Each row, then roughly how far along a hidden order it lies, from 0 to 15:
[-.10,.04,-.03,-.43,-.16,-.12,-.55,-.24,.09,-.49,-.16,-.21,-.01,-.25,-.28,.06,-.28,-.04,.05,.01,-.22,.27,-.70,-.19,.02,.18,.17,.13,.22,-.21,-.13,.16,-.18,-.27,.11,.11,.54,.01]
8
[-.15,-.81,-.19,.11,-.15,.03,-.34,-.36,.15,.17,-.22,.00,-.02,.05,-.59,-.02,.08,.20,.12,.02,.21,-.30,.13,.64,-.31,-.12,.19,-.19,.33,.17,-.05,.13,-.18,.26,-.19,-.33,-.38,.29]
1
[.42,.05,.16,-.15,.11,.10,.42,-.21,.02,.28,.37,.16,.20,-.04,.33,-.20,.10,-.11,-.37,.14,-.16,-.53,.19,-.16,.21,.12,.20,.27,.09,.01,.18,-.01,.20,.13,.31,.71,.01,-.43]
14
[-.08,-.30,-.02,-.24,-.22,-.34,-.86,-.03,.05,-.37,-.42,-.50,-.01,-.25,-.33,.10,-.21,.07,.24,-.13,-.08,.13,-.37,.17,-.22,.21,.02,-.10,.26,-.40,-.05,.08,-.19,-.33,.12,.10,.23,.08]
2
[.16,.53,.09,-.38,.06,.11,.39,-.36,.01,-.04,.22,.09,.17,-.19,.12,-.10,-.08,-.19,-.36,.14,-.19,-.13,-.33,-.34,.27,.13,.18,.27,.04,-.05,.04,.10,.16,-.09,.31,.62,.27,-.35]
15
[-.12,.59,.02,-.66,-.01,.31,.46,-.31,.10,-.32,.37,.14,.10,-.30,-.05,-.09,-.21,-.28,-.12,.26,-.16,.31,-.69,-.38,.32,.06,.25,.21,.18,.04,-.09,.34,.12,-.12,.15,.17,.48,-.11]
15
[.36,-.01,.10,-.31,.11,.09,.61,-.28,.09,.24,.29,.12,.21,-.04,.25,-.19,.07,-.10,-.32,.13,-.20,-.45,.07,-.15,.18,.08,.23,.30,.14,.09,.11,-.07,.14,.20,.35,.65,.08,-.30]
14
[-.18,.65,.12,-.41,-.05,.18,.23,-.21,.01,-.33,.29,.10,.07,-.33,-.14,-.05,-.20,-.25,-.17,.19,-.21,.41,-.69,-.42,.22,.07,.17,.18,.32,-.14,.01,.36,.26,-.30,.16,.08,.60,-.26]
14
[.24,.28,.12,-.29,-.09,-.34,-.46,-.17,.01,-.35,-.26,-.51,.12,-.28,.04,.03,-.18,-.02,.02,-.09,-.28,-.05,-.27,-.13,-.05,.27,-.04,.11,.01,-.47,.05,.00,-.07,-.39,.42,.60,.43,-.29]
8
[.60,-.04,.27,-.10,.07,-.13,.18,-.23,-.03,.06,.02,-.20,.27,-.18,.53,-.13,.01,-.05,-.22,-.07,-.31,-.42,.31,-.22,.16,.29,.07,.30,.09,-.32,.22,-.12,.18,-.07,.46,.99,.16,-.59]
13
[-.32,-.50,-.20,.00,-.16,.00,-.47,.12,.17,-.11,-.25,-.03,-.07,-.07,-.67,.00,-.12,.12,.20,.07,.20,.06,-.25,.52,-.30,-.08,.21,-.21,.41,.03,-.07,.17,-.24,.15,-.24,-.48,-.18,.38]
0
[.58,-.61,.07,.21,.12,-.10,.43,-.21,.13,.46,.06,-.05,.23,.08,.42,-.17,.18,.06,-.16,-.01,-.12,-.99,.50,.17,.09,.06,.18,.23,.03,.08,.18,-.25,.04,.41,.20,.67,-.35,-.24]
11
[-.31,.04,-.09,-.49,-.15,-.06,-.40,-.16,.10,-.53,-.18,-.19,-.07,-.36,-.44,.08,-.30,-.03,.09,.06,-.09,.48,-.77,-.17,.00,.11,.14,.02,.28,-.18,-.14,.33,-.15,-.42,-.14,-.08,.61,.07]
7
[.04,-.28,-.04,.14,.01,.44,.75,-.03,.10,.47,.39,.45,.07,-.02,-.26,-.27,.18,.03,-.33,.27,.16,-.25,.16,.23,.04,-.19,.35,.04,.32,.27,.07,.13,.16,.44,.01,.04,-.36,-.10]
10
[.48,.04,.19,.24,.12,.21,.70,-.01,-.05,.40,.28,.16,.29,-.02,.34,-.27,.21,-.04,-.37,.13,.02,-.53,.59,.14,.12,-.04,.21,.12,.08,-.02,.26,-.12,.37,.17,.24,.63,-.29,-.55]
12
[.52,-.21,.11,-.09,.12,.11,.59,-.25,.09,.22,.23,.14,.21,.01,.53,-.14,.09,-.06,-.33,.10,-.14,-.56,.01,.04,.20,.06,.20,.27,.13,-.04,.15,-.08,.07,.26,.30,.74,-.41,-.27]
13
[.15,-.76,-.10,.25,-.11,-.08,-.27,.17,.07,.22,-.28,-.23,.02,.03,-.39,-.05,.09,.24,.11,.01,.16,-.35,.44,.66,-.36,-.04,.16,-.22,.30,-.04,.07,-.07,-.07,.24,-.04,-.14,-.33,.14]
0
[.26,-.68,-.05,-.12,-.18,-.74,-.99,-.10,.13,-.45,-.62,-.77,.02,-.05,-.10,.16,-.18,.23,.36,-.28,-.28,-.13,-.16,.31,-.29,.32,-.04,.07,.01,-.38,-.09,-.16,-.49,-.22,.26,.43,.16,.24]
1
[.08,-.51,-.04,.29,-.03,.26,.35,.17,.04,.44,-.05,.19,.07,-.02,-.25,-.15,.15,.15,-.15,.15,.21,-.37,.22,.65,-.18,-.16,.21,-.20,.28,.06,.11,.04,.16,.41,-.04,-.06,-.60,-.16]
5
[.48,.07,.18,-.19,.11,-.03,.42,-.28,.03,.06,.13,.04,.27,-.07,.45,-.13,.09,-.11,-.27,.03,-.29,-.43,.21,-.16,.19,.18,.15,.31,-.11,-.09,.15,-.10,.14,.09,.40,.89,.11,-.40]
14
[-.22,-.11,-.11,-.33,-.27,-.12,-.60,-.04,.09,-.37,-.25,-.21,-.07,-.45,-.65,.07,-.28,-.05,.17,.04,.02,.33,-.70,.18,-.15,.06,.10,-.10,.30,-.19,-.15,.30,-.13,-.24,-.07,-.53,.40,.11]
3
[.13,.13,.07,-.41,-.17,-.27,-.43,-.24,.05,-.46,-.21,-.35,.01,-.31,-.08,.08,-.21,-.05,.04,-.04,-.25,.16,-.37,-.23,.03,.24,.02,.17,.14,-.34,-.07,.11,-.07,-.33,.24,.47,.47,-.13]
9
[.23,.08,.08,-.24,.11,.52,.80,-.25,.07,.11,.55,.35,.13,-.10,.09,-.22,.05,-.15,-.36,.23,-.15,-.26,.34,-.18,.18,-.01,.38,.28,.16,.16,.09,.13,.17,.21,.14,.36,.09,-.31]
15
[-.11,.09,.08,-.36,-.15,-.33,-.58,-.17,.01,-.36,-.27,-.49,.08,-.30,-.06,.04,-.24,.07,.09,-.05,-.21,.15,-.29,-.10,-.07,.24,.01,.05,.08,-.44,.00,.08,-.14,-.37,.33,.44,.50,-.19]
7
[-.30,.10,-.02,-.35,-.21,-.03,-.63,-.01,.06,-.42,-.35,-.34,-.06,-.36,-.42,.07,-.25,.02,.17,.02,.00,.43,-.77,-.09,-.14,.15,.05,-.09,.31,-.28,-.09,.27,-.04,-.43,.07,.06,.34,.08]
4
[.16,-.84,-.03,.41,-.12,-.06,-.24,.17,.08,.41,-.21,-.10,.07,.01,-.22,-.11,.23,.24,.01,.02,.16,-.49,.50,.65,-.29,-.06,.13,-.14,.20,.02,.13,-.11,-.03,.29,.02,.08,-.63,-.08]
2
[.14,-.93,-.11,.35,-.07,-.10,-.30,.16,.08,.37,-.27,-.13,.06,.06,-.34,.00,.14,.26,.02,-.01,.11,-.50,.34,.67,-.32,-.07,.16,-.14,.20,-.10,.06,-.12,-.19,.32,.00,-.12,-.55,.12]
1
[-.22,.48,-.01,-.56,-.17,.10,-.09,-.22,.06,-.52,.10,-.06,.02,-.37,-.34,.02,-.25,-.11,-.08,.13,-.10,.38,-.85,-.27,.12,.09,.21,.12,.25,-.09,-.11,.41,.00,-.25,.16,.04,.53,-.09]
10
[-.38,.24,.05,-.45,-.22,.03,-.37,-.11,.03,-.37,-.11,-.15,.01,-.40,-.35,.05,-.25,-.11,.06,.09,-.08,.45,-.76,-.12,.02,.10,.10,.05,.23,-.33,-.08,.33,.08,-.40,.09,-.07,.56,-.27]
8
[.27,.24,.14,-.36,-.01,.02,.28,-.27,.06,-.09,.14,-.10,.14,-.26,.25,-.08,-.12,-.16,-.23,.06,-.22,-.05,-.30,-.36,.27,.15,.17,.29,.11,-.15,.05,.09,.09,-.11,.34,.70,.42,-.36]
14
[.29,-.07,.20,.30,.13,.36,.69,.07,-.08,.56,.26,.25,.17,-.06,.17,-.24,.30,.03,-.36,.18,.12,-.45,.66,.22,.01,-.08,.16,-.03,.20,-.04,.28,.01,.50,.36,.15,.35,-.39,-.64]
10
[-.39,-.52,-.21,.05,-.18,.21,-.14,.12,.14,.09,-.11,.07,-.05,-.14,-.79,-.06,.02,.15,.04,.17,.28,.12,-.17,.34,-.28,-.17,.17,-.26,.46,.11,-.07,.22,-.05,.26,-.20,-.71,-.32,.27]
1
[-.04,.53,.12,-.43,-.06,.12,-.23,-.19,-.01,-.32,.11,-.09,.08,-.39,.09,-.05,-.17,-.15,-.11,.12,-.17,.28,-.39,-.29,.16,.14,.09,.17,.18,-.25,.03,.23,.17,-.24,.16,.33,.54,-.40]
12
[-.43,-.60,-.27,.16,-.13,.27,.01,.08,.17,.11,.14,.28,-.10,-.09,-.78,-.09,.00,.10,.04,.26,.29,.27,-.40,.45,-.20,-.24,.31,-.21,.39,.32,-.06,.27,-.06,.37,-.25,-.66,-.37,.33]
3
[.15,-.65,-.04,.34,-.01,.18,.29,.04,.09,.44,.11,.08,.12,.07,-.10,-.17,.23,.15,-.17,.15,.18,-.47,.41,.51,-.14,-.09,.26,-.07,.25,.21,.14,-.09,.14,.61,.06,.05,-.53,-.12]
5
[-.11,-.16,-.02,.06,.02,.56,.92,-.02,.07,.45,.38,.55,.10,-.02,-.32,-.24,.16,-.03,-.26,.34,.23,-.21,.23,.33,.03,-.24,.37,.00,.45,.29,.09,.19,.28,.46,-.11,-.37,-.39,-.12]
10
[.37,.36,.28,-.13,.08,.12,.51,-.20,-.07,.17,.24,.06,.22,-.21,.46,-.14,.02,-.11,-.34,.10,-.17,-.24,.05,-.36,.15,.15,.05,.25,.07,-.24,.21,.00,.35,.23,.35,.71,.23,-.67]
14
[.12,.39,.16,-.39,-.01,.09,.21,-.15,-.01,-.25,.19,-.08,.14,-.37,.13,-.04,-.16,-.17,-.10,.07,-.18,.12,-.46,-.39,.23,.11,.20,.21,.16,-.20,.03,.13,.23,-.20,.30,.52,.45,-.48]
13
[-.09,-.85,-.11,.01,-.22,-.24,-.80,.13,.06,-.14,-.47,-.46,-.06,-.07,-.54,.05,-.07,.24,.24,-.11,.07,-.06,-.09,.57,-.32,.03,.06,-.26,.23,-.26,-.02,.02,-.21,-.04,.01,-.15,-.15,.16]
0
[-.41,-.06,-.17,-.35,-.28,-.04,-.46,-.05,.10,-.40,-.28,-.27,-.10,-.32,-.65,.08,-.28,.02,.22,.06,.07,.46,-.69,.18,-.13,.01,.12,-.11,.33,-.21,-.15,.33,-.19,-.24,-.02,-.40,.36,.21]
4
[.50,.04,.13,-.33,.04,-.35,-.12,-.31,.06,-.27,-.13,-.41,.16,-.19,.42,-.01,-.14,-.02,-.12,-.12,-.30,-.33,.00,-.27,.01,.35,.10,.32,-.01,-.25,.05,-.15,-.09,-.18,.49,.99,.32,-.34]
11
